cols: D K V C E
[-13.5  -3.8  26.3 -41.3 -62.3] : mel
[ 12.4   2.8 -26.3  54.9  77.3] : Gukap
[-13.5  -3.8  26.3  59.5  80.8] : zub
[-36.8 -31.2  49.8  19.0   4.7] : natum
[ 24.1  15.4 -36.3  33.8  51.8] : vab
[-7.8 -8.4 29.7 33.2 30.7] : Zik
[-11.2 -10.4  43.6  32.6  20.2] : bod
[ 38.4  23.1 -77.7  44.5  83.6] : diga
[ 68.8  63.9 -60.7 -53.4 -36.6] : Remet
[ -5.1 -15.1   9.0  59.5  80.8] : zugo
loc: [54.9]
Gukap, 4
col: [-13.5  12.4]
D
loc: [15.4]
vab, 2

cols: F H U R Y W J A Z G
[-28.7   8.8 -35.1  16.5  37.4  44.0 -11.3 -10.0  50.0  28.7] -> befun
[-30.7   7.4  22.7  13.7  -7.8  94.6 -10.5 -43.2  -3.8 -24.3] -> Ril
[ 11.7  40.2  22.7  94.6  13.7  -7.8 -25.5 -52.6 -18.3  13.8] -> senu
[-66.8  -6.5  31.1  -8.0   9.0  44.4  15.6  72.3 -43.1  69.1] -> Balu
[ -0.3  15.6 -28.1  74.3  21.6   0.8  97.8 -11.1  34.3 -39.8] -> namu
[-13.8  63.8 -29.9  62.5  33.9  -1.0  76.9   9.1  50.5 -59.6] -> vip
loc: [9.0]
Balu, 5
col: [-10.0 -43.2 -52.6  72.3]
A
loc: [-35.1]
befun, 3
asked: [22.7 13.7 -7.8 94.6]
Ril
asked: [-29.9  62.5  33.9  -1.0  76.9   9.1  50.5]
vip

cols: S X Q L B
[-33.1 -24.4   7.3 -34.8  -7.6] = von
[-28.2 -26.6   3.2 -33.8  -8.7] = soni
[-18.0 -18.0  11.8 -39.3 -18.0] = Fakam
[88.5 47.6 -7.4 65.0 48.6] = tib
[-89.7 -77.8 -22.5 -67.7 -60.4] = zaren
[-32.2 -29.0  13.0 -50.1  -7.8] = Gana
[-3.2 62.7 -3.2 65.8 -3.2] = fiv
[-34.4 -18.4   5.7 -16.3  -9.4] = paf
[97.5 61.1 -6.9 67.7 96.5] = Dulo
[-38.0 -28.0   6.7 -16.1 -13.8] = Dez
[-16.0   7.7   0.7  -3.6  -0.4] = Rikip
[-36.6 -24.5   5.8 -32.1  -7.4] = Sule
loc: [11.8]
Fakam, 3
loc: [-32.2]
Gana, 1
dup fiv: 
[-3.2]
dup Fakam: 
[-18.0]
loc: [48.6]
tib, 5
col: [-50.1  65.8 -16.3]
L

cols: T M P N
[ 22.2 -28.6 -28.6 -28.6] -> sodif
[-23.1 -34.4  62.2   6.0] -> vasi
[-68.2 -83.5 -82.1  76.7] -> Kiv
[ 22.2 -28.6 -69.9  42.4] -> peg
col: [-28.6   6.0]
N
dup sodif: 
[-28.6]
col: [ 22.2 -23.1]
T
asked: [ 22.2 -28.6 -69.9  42.4]
peg
asked: [-83.5 -82.1]
Kiv
col: [76.7 42.4]
N

cols: suvin nofem sasi nak lufiv Toti Zif gika vir
[-22.8 -54.2  60.1  45.8  89.7  23.6 -81.1 -66.5  56.7] = fupab
[-64.0 -54.3  10.3 -22.8  33.2  23.6 -81.1 -66.5 -38.3] = lago
[-64.0  10.3 -22.8 -54.3  33.2  84.1  14.6  33.3  10.6] = Dofe
[-64.0  10.3  84.1 -54.3  33.2  84.1   7.9  42.9  84.1] = zizo
dup zizo: 
[84.1]
asked: [-64.0  10.3  84.1 -54.3  33.2]
zizo
loc: [10.6]
Dofe, 9
col: [-38.3  10.6]
vir
asked: [-64.0  10.3 -22.8 -54.3  33.2  84.1  14.6  33.3  10.6]
Dofe
asked: [-22.8 -54.3]
Dofe

cols: donu nefo kavil Nore tek keke mep Teder Mese fuz
[-41.8   4.8  19.6  -3.9  13.9 -30.4  15.9   7.7  -8.0 -13.5] = rubas
[ 15.8  -6.6  25.6  -7.1 -15.0 -22.9 -14.3  -3.0  13.5   3.0] = Dufor
[  2.4  -6.6  15.2  10.0 -35.0  11.5 -31.8   0.5 -44.2   3.5] = rebef
[-22.6   0.9   9.3  20.5  22.8  31.3  17.2  -8.3  -0.1 -12.6] = Vedi
[ 23.3 -11.6 -12.6  -0.7  26.8 -25.3 -24.8   4.7 -16.1  19.6] = luse
[-16.0   1.6   0.8  -2.2 -19.7 -16.8  -0.3  -0.8   8.7   2.2] = dume
[-16.4  -9.7  15.4  -7.8 -25.2  15.1  12.7   0.5  -5.2 -13.4] = pese
[ 20.1  47.7   9.7   3.3 -25.4   3.4  -7.9  26.1  -7.5 -19.8] = tef
[ 15.1  -8.6  18.6 -45.8 -16.5 -26.4   0.1  15.2   9.9  26.7] = Nuso
[-22.4  15.9   5.3  -5.0  20.7  -6.3 -20.2 -12.0  28.5  -5.9] = dip
[ 19.8  74.3  17.3  20.0  -1.4 -21.9   6.0  -7.9   1.5   1.7] = besa
[-21.0  11.9   5.7   3.2  12.3  -0.6   6.4  -9.1  14.8   4.6] = Numo
asked: [-11.6 -12.6  -0.7  26.8 -25.3 -24.8   4.7]
luse
asked: [ -7.1 -15.0 -22.9]
Dufor
loc: [26.8]
luse, 5
col: [-0.7 -2.2 -7.8]
Nore
col: [ -0.7  -2.2  -7.8   3.3 -45.8  -5.0]
Nore
loc: [-0.8]
dume, 8

cols: Gunak piga Biren tud Puvog
[ -2.0  -0.4  12.6  28.3 -14.8] = Mobim
[11.6 22.0 14.8  0.2 58.7] = logip
[ 29.0 -13.5   5.3  40.2  47.5] = zav
[  6.6 -17.9 -24.6 -23.4   1.9] = zimu
[  5.1  15.2   4.2 -13.7   0.1] = nogo
[14.1 16.8 38.7 61.5 39.8] = mase
[ 15.5 -14.9  22.6  53.0  24.0] = nane
[-10.2  19.4  22.3  15.4  -7.5] = rono
[-20.6 -15.4 -12.9  -8.0 -73.0] = pof
[-23.5   9.3 -14.4 -51.0 -33.8] = Sovi
loc: [-14.8]
Mobim, 5
loc: [0.2]
logip, 4

cols: sekub guma nem zinuf relol zan mupov
[ 46.0  42.4  51.7  12.3 -71.4 -45.1 -13.0]  Ridi
[-45.1 -32.8 -59.1  33.1  57.7  50.2 -57.5]  dezo
[-45.1 -32.8 -59.1  10.2 -32.8  50.2 -57.5]  vev
[ 46.0  42.4  51.7  12.3 -71.4 -45.1  51.3]  ludo
[-31.9 -21.9  37.6  55.8  18.6  25.4  17.3]  bes
dup vev: 
[-32.8]
col: [ 50.2 -45.1]
zan

cols: mal zam lovi Puro
[-29.7  -7.1  83.4 -31.0] = nufiv
[ 50.1 -41.0  77.2 -83.8] = kisob
[  8.9 -29.4  -0.2 -43.7] = debov
[-31.1 -32.8 -95.3 -18.0] = lek
[-92.6 -24.7 -54.0 -15.9] = fika
[-24.7 -54.0 -15.6 -61.5] = lakan
loc: [-31.1]
lek, 1
asked: [-24.7 -54.0 -15.9]
fika

cols: Gup ved Fugob vuz kera
[  9.1  30.2  17.6 -25.5 -85.0] -> sado
[  9.1  30.2  43.7 -25.5  69.8] -> kulop
[ 17.7 -40.7  31.7  41.2  30.3] -> depib
loc: [17.7]
depib, 1
loc: [43.7]
kulop, 3
col: [30.2 30.2]
ved

cols: gidek neto zeme nis papug rire voz Zulif Vukos pap
[-40.7 -52.9 -38.8   5.0 -90.9 -47.8 -80.3 -84.8  75.8   4.3] -> Ninur
[-15.1 -13.8 -17.1   6.5  -9.2 -14.6 -10.4  -6.3   0.3  -1.4] -> buzub
[-33.4 -41.9 -32.5  13.4 -59.7 -38.3 -50.7 -57.2  47.9   6.4] -> Bosa
[-38.7 -49.9 -37.4  -1.0 -92.6 -45.5 -84.8 -83.7  75.7  -3.2] -> nat
[-22.1 -24.5 -23.0   6.2 -34.1 -23.7  -4.4  -8.6   0.6   7.2] -> batu
[-24.4 -28.1 -24.9  14.0 -34.8 -26.7 -31.9 -32.3  23.7  -3.7] -> voseg
[-20.1 -21.3 -21.1  10.1 -21.4 -20.9 -19.9 -19.6  12.4   1.4] -> noke
[-22.1 -24.5 -23.0   6.2 -34.1 -23.7 -33.4 -29.7  22.6  -5.1] -> Topet
[ -2.5   5.6  -5.8  19.8  53.0   2.3  52.5  46.4 -52.1  21.6] -> fesaf
[-42.1 -55.0 -39.8   8.7 -92.2 -49.6 -80.6 -87.1  77.4   5.1] -> bote
[-40.0 -51.8 -38.3   0.7 -97.9 -47.1 -90.8 -88.7  80.0  -8.3] -> dorud
[-17.8 -18.0 -19.3  14.0 -12.2 -18.1 -11.5 -11.2   3.6  -0.8] -> bor
col: [ 1.4 -5.1]
pap
col: [13.4 -1.0  6.2 14.0 10.1  6.2 19.8  8.7  0.7]
nis

cols: fol rut susul nepi Kuvoz betir rud
[-92.3 -28.7 -42.4  60.2 -75.3  70.4 -42.6] : pavop
[-92.3 -49.0 -42.5 -48.6   8.3 -49.0 -16.5] : nobi
[-92.3 -55.3 -86.2 -48.6   8.3 -49.0 -16.5] : zeki
loc: [-42.6]
pavop, 7
loc: [-42.5]
nobi, 3
dup nobi: 
[-49.0]
col: [-42.4 -42.5]
susul
loc: [-55.3]
zeki, 2

cols: tif zedin kunok radab laraz norar Nedol zuv kar
[ 51.1  12.8 -45.7  51.5  -7.6  -6.4  -6.4  49.4  60.5] = lel
[44.9 19.3 14.9 44.5 16.9 38.5 23.8 45.3 38.1] = Ferop
[86.7 46.3 11.3 87.4 29.3 82.0 40.7 80.9 87.3] = Buf
[-19.4  30.3  57.9 -15.4  42.4 -20.1  52.0 -11.8 -28.6] = Gefi
[ 66.9  31.8 -16.2  62.4   6.7  80.8  11.2  63.7  73.9] = mapa
dup lel: 
[-6.4]
col: [38.1 87.3]
kar
loc: [80.9]
Buf, 8

cols: kame pef laran peko gipeb
[-6.0 10.1 -4.9  0.3 -6.2] -> pigut
[-96.6  47.0   3.5   1.6 -22.3] -> Tadek
[-16.8  36.9 -11.0  15.9  -6.7] -> larug
[-11.5 -11.5 -11.5   7.2  -4.1] -> nur
[25.7 -6.6 -5.6  6.5 -7.3] -> Lidov
[ -8.2 -12.2 -15.9  29.9 -22.6] -> pofir
asked: [-12.2 -15.9  29.9]
pofir
dup nur: 
[-11.5]
col: [ 47.0  36.9 -11.5  -6.6 -12.2]
pef
col: [ -6.0 -96.6 -16.8 -11.5]
kame
col: [ -4.9   3.5 -11.0 -11.5  -5.6]
laran
asked: [ 36.9 -11.0  15.9]
larug
loc: [25.7]
Lidov, 1

cols: mene lor rotam guki zubit Niva sefa Par
[ 58.0 -57.7 -53.5 -19.9 -28.2 -54.6 -41.7 -43.7] : Luk
[ 23.4 -33.3 -36.2   5.6 -31.8 -13.5 -10.0 -52.0] : Lume
[-36.2   5.4 -53.0 -12.5 -30.2 -10.3 -12.2 -29.9] : menak
[ 68.3 -70.6 -53.0  13.4 -30.2 -53.0 -45.1 -42.8] : Muna
[ 15.6 -15.9 -16.2   7.7 -15.0 -10.0  -0.1 -26.7] : pibuf
[ -6.6  -0.5   9.3  -4.3  -5.3 -18.0 -33.3   1.7] : suse
[ 68.3 -70.6 -42.8   4.2 -42.8 -49.2 -42.8 -42.8] : pilov
[ -6.6  -0.5   9.3  -4.3  -6.6 -18.0 -33.3   1.7] : kili
dup pilov: 
[-42.8]
loc: [-53.5]
Luk, 3
asked: [  5.6 -31.8]
Lume
dup Muna: 
[-53.0]
col: [-31.8 -30.2 -30.2 -15.0  -5.3 -42.8  -6.6]
zubit
dup kili: 
[-6.6]
asked: [-36.2   5.6]
Lume

cols: siso Kor Gage pazin Vib kun naza kuni
[ 27.2  -2.9 -28.8 -19.8  13.2  30.6  11.6 -21.9] -> bimar
[ 42.0  21.0 -62.7  38.3  25.0 -62.4  36.3  26.8] -> vivon
[ 56.2 -33.3 -28.1  57.1 -20.0 -40.7  53.6  -4.5] -> Soset
[ 55.3  19.7  28.9 -57.0  42.5   3.3 -46.6  55.3] -> dun
[ 54.6  79.3  69.7  30.9 -19.9 -62.9 -80.4 -62.6] -> tugu
[ -9.0 -40.6  57.3  26.1 -64.7  -8.3  66.6  -9.0] -> pes
[ 31.2  -7.1 -30.4  11.6  27.4 -15.4 -26.0  19.6] -> Tafo
[ 44.5  12.1 -38.0 -30.9  22.2  42.2  -1.6 -42.5] -> Lut
dup dun: 
[55.3]
col: [-62.4 -40.7   3.3 -62.9  -8.3 -15.4  42.2]
kun
dup pes: 
[-9.0]

cols: Mubef lasod Vin gude Biv Gapu
[ 15.6 -22.0  12.3  13.4  15.6 -10.3]  luba
[ 15.6 -22.0 -22.9  13.4  -7.7 -10.3]  zaku
[ -2.6 -17.0  -6.1  85.0  29.3 -35.8]  govi
col: [-22.0 -17.0]
lasod
dup luba: 
[15.6]
col: [-22.0 -22.0]
lasod
col: [-10.3 -10.3]
Gapu
col: [ 12.3 -22.9]
Vin

cols: mose sato nubok fomi rel moz fus puzi mol Zotag
[ 15.8  -8.8  45.1  -2.0  68.9  -8.8  -8.8 -41.2 -50.5  -8.8] : Neve
[-17.5 -39.3   9.5 -32.2   4.2   0.5 -19.2   0.6   2.2  35.3] : Tol
[-13.1 -32.9  11.8 -27.6  15.4  11.8 -11.9   0.6   2.2  35.3] : zanup
dup Neve: 
[-8.8]
dup zanup: 
[11.8]
asked: [-13.1 -32.9  11.8 -27.6  15.4  11.8 -11.9   0.6   2.2  35.3]
zanup

cols: melev fibi kiraz Sir
[-23.2 -23.3 -24.0  15.9] : Zot
[-25.2 -25.2 -25.2 -25.2] : mesor
[-49.8 -76.6 -51.5  12.9] : puru
[-6.1 12.4 -6.5 22.6] : kivo
[-76.5 -51.5  12.9  18.2] : peka
[-24.1 -24.0 -25.2  19.7] : sama
[-18.3 -12.4 -19.0  21.1] : vav
[-23.1 -22.7 -24.0  17.2] : sed
[-18.3 -12.4 -19.0  16.8] : zib
[ 8.8 44.0  9.0 32.4] : ziv
[-33.8 -44.0 -35.1  17.0] : nelot
[-2.1 21.7 -2.3 29.6] : Vegi
col: [-12.4  44.0 -44.0  21.7]
fibi
dup mesor: 
[-25.2]
asked: [-76.6 -51.5  12.9]
puru

cols: zene negu ran Zum pon Zaga nelor Sadup
[ 20.5 -20.5 -46.3  58.1   9.3 -77.9 -38.2 -51.6]  zali
[-52.3 -64.0  -3.8   6.4   2.4  17.0 -49.2 -60.2]  zes
[ 45.9  -7.4 -36.1  61.4  45.9 -50.6 -55.0  45.9]  Tem
asked: [ 2.4 17.0]
zes
loc: [2.4]
zes, 5
loc: [-60.2]
zes, 8
dup Tem: 
[45.9]
col: [ -3.8 -36.1]
ran
asked: [ 20.5 -20.5 -46.3  58.1   9.3 -77.9 -38.2 -51.6]
zali
loc: [6.4]
zes, 4

cols: tof bef tufi nuf
[ -9.0  -4.1  43.5 -15.6]  poto
[ -7.4   6.7 -27.1 -27.0]  mem
[-11.1  -4.3  47.6  -4.5]  ronir
[-21.6  -0.4  40.8  78.7]  sesa
loc: [-27.1]
mem, 3
asked: [ -7.4   6.7 -27.1 -27.0]
mem
col: [-27.1  47.6]
tufi

cols: rar Dapof goger venup vopo kida melun
[-38.1 -31.2  -9.8   6.3  20.9  29.6 -80.2] = Vuzu
[ 55.4  30.2 -11.7  -4.8 -54.2 -80.2  29.6] = Povo
[-51.4  -6.9  25.7  25.7 -56.1  25.7  25.7] = totun
dup totun: 
[25.7]
asked: [ 55.4  30.2 -11.7  -4.8 -54.2 -80.2  29.6]
Povo
loc: [-4.8]
Povo, 4
asked: [-80.2  29.6]
Povo
asked: [ 25.7  25.7 -56.1  25.7  25.7]
totun

cols: vek Donot Mik furen Maz Ketur nukav vapef vezum
[ 20.0  -7.1 -11.8 -39.4  17.2 -31.6 -45.1  28.0  54.2]  ven
[ 35.7 -41.3  22.0 -50.2  67.8 -41.4 -49.6  54.9  35.7]  katos
[ 58.6  22.0  54.1 -50.2  67.8 -41.4 -49.6 -39.5 -41.4]  sabes
col: [-41.3  22.0]
Donot
dup sabes: 
[-41.4]
loc: [-39.4]
ven, 4
loc: [-31.6]
ven, 6
asked: [22.0 54.1]
sabes
loc: [54.2]
ven, 9
dup katos: 
[35.7]

cols: nul Sot fiki givo pekog tesev
[  1.5 -33.6 -11.0  66.0 -43.5 -31.7] : vidup
[ 12.5  -5.6   8.2 -37.8  -5.6  -5.6] : kalu
[ 24.7   4.1  27.5 -82.2  14.1   0.9] : tuza
[ 17.0  -2.3  16.5 -51.0   4.2  -4.6] : zok
[-17.5  -3.6   5.1 -37.4   2.4  -5.5] : fure
[ 19.0   2.0  18.5 -69.7  10.9  -0.8] : gud
[ 16.5  16.5  15.6 -42.9   0.8  -6.6] : zoda
[ 14.0  -5.0  10.7 -40.9   0.2  -6.9] : remum
[ -5.1 -32.9 -20.9  70.3 -42.5 -31.0] : zufi
[  1.9 -20.9  -9.8  22.5 -24.0 -20.5] : pom
[-19.0 -17.5  -3.6  10.2 -19.0 -17.7] : mag
dup kalu: 
[-5.6]
asked: [-19.0 -17.5  -3.6]
mag
dup zoda: 
[16.5]
dup mag: 
[-19.0]
col: [27.5 16.5  5.1]
fiki
asked: [-19.0 -17.7]
mag

cols: Katad Lovef Sisom lili Rekib Kuli dibu nika
[-10.2  68.6 -25.7  -3.6 -10.3 -62.8 -12.2  -1.8] : sivud
[  9.3   6.5 -33.8   8.7 -11.0  52.2  30.9   8.5] : bepus
[-37.5 -33.8  30.9  -4.2   8.5   6.5   8.7  52.2] : laki
[  4.7   1.2 -31.7   1.2  -0.9  32.1 -44.1 -29.7] : dak
[-13.6 -80.6 -27.5   0.2   0.7 -11.7 -14.1 -33.2] : bopag
[-26.6  37.5 -30.4  -7.2   5.1  17.9 -29.3  -7.9] : tinob
[ 61.0  18.9 -27.5   5.5   4.6   8.7  16.8 -47.4] : sak
[-15.6  28.3 -34.2  12.1  -4.0   5.2  17.2 -19.1] : Lugu
[-15.1  43.0  25.0   7.4   0.7   5.4 -26.5   1.3] : repu
[-37.5 -33.8  30.9 -11.0   8.5   6.5   8.7  52.2] : Sok
asked: [-33.8  30.9 -11.0   8.5   6.5   8.7  52.2]
Sok
loc: [5.4]
repu, 6
loc: [-4.0]
Lugu, 5
asked: [-11.0   8.5]
Sok

cols: Rigim padi nin fakig Zopob bibog ros mer
[ 13.4   7.6  15.8   1.2  12.9   2.1   9.8 -35.4] : Revo
[-14.3 -14.4  -6.1   4.0 -27.1 -28.5   4.2  -7.3] : vute
[-11.0 -12.0   4.7 -12.4  14.7 -12.6   9.7 -11.7] : Bis
[-38.8 -33.6 -51.2 -27.1   4.0 -28.5   1.6  20.9] : ver
[ 15.9   9.4  55.8   2.2  19.0   3.2  16.5 -40.9] : gul
[-48.1 -41.0 -74.2 -31.8  -0.1 -33.7  -4.8  32.4] : Dap
[-45.5 -39.1 -60.4 -30.8   6.6 -32.7   2.3  26.5] : latu
loc: [15.9]
gul, 1
asked: [-27.1   4.0 -28.5]
ver

cols: Zasa pupo Tupuv kegap
[34.9 34.9  8.2 17.4] = vikob
[-36.8  -6.1  26.9  21.8] = tuk
[20.4 60.7 60.7 27.8] = gusis
[-66.1   5.3 -95.9 -66.1] = ges
[-48.3  -9.6  37.6  31.5] = penu
[-34.7 -34.7  13.8   8.1] = Vovis
asked: [-9.6 37.6]
penu
col: [ 34.9 -36.8  20.4]
Zasa
dup ges: 
[-66.1]
dup vikob: 
[34.9]
dup gusis: 
[60.7]
dup Vovis: 
[-34.7]
col: [-6.1 60.7]
pupo

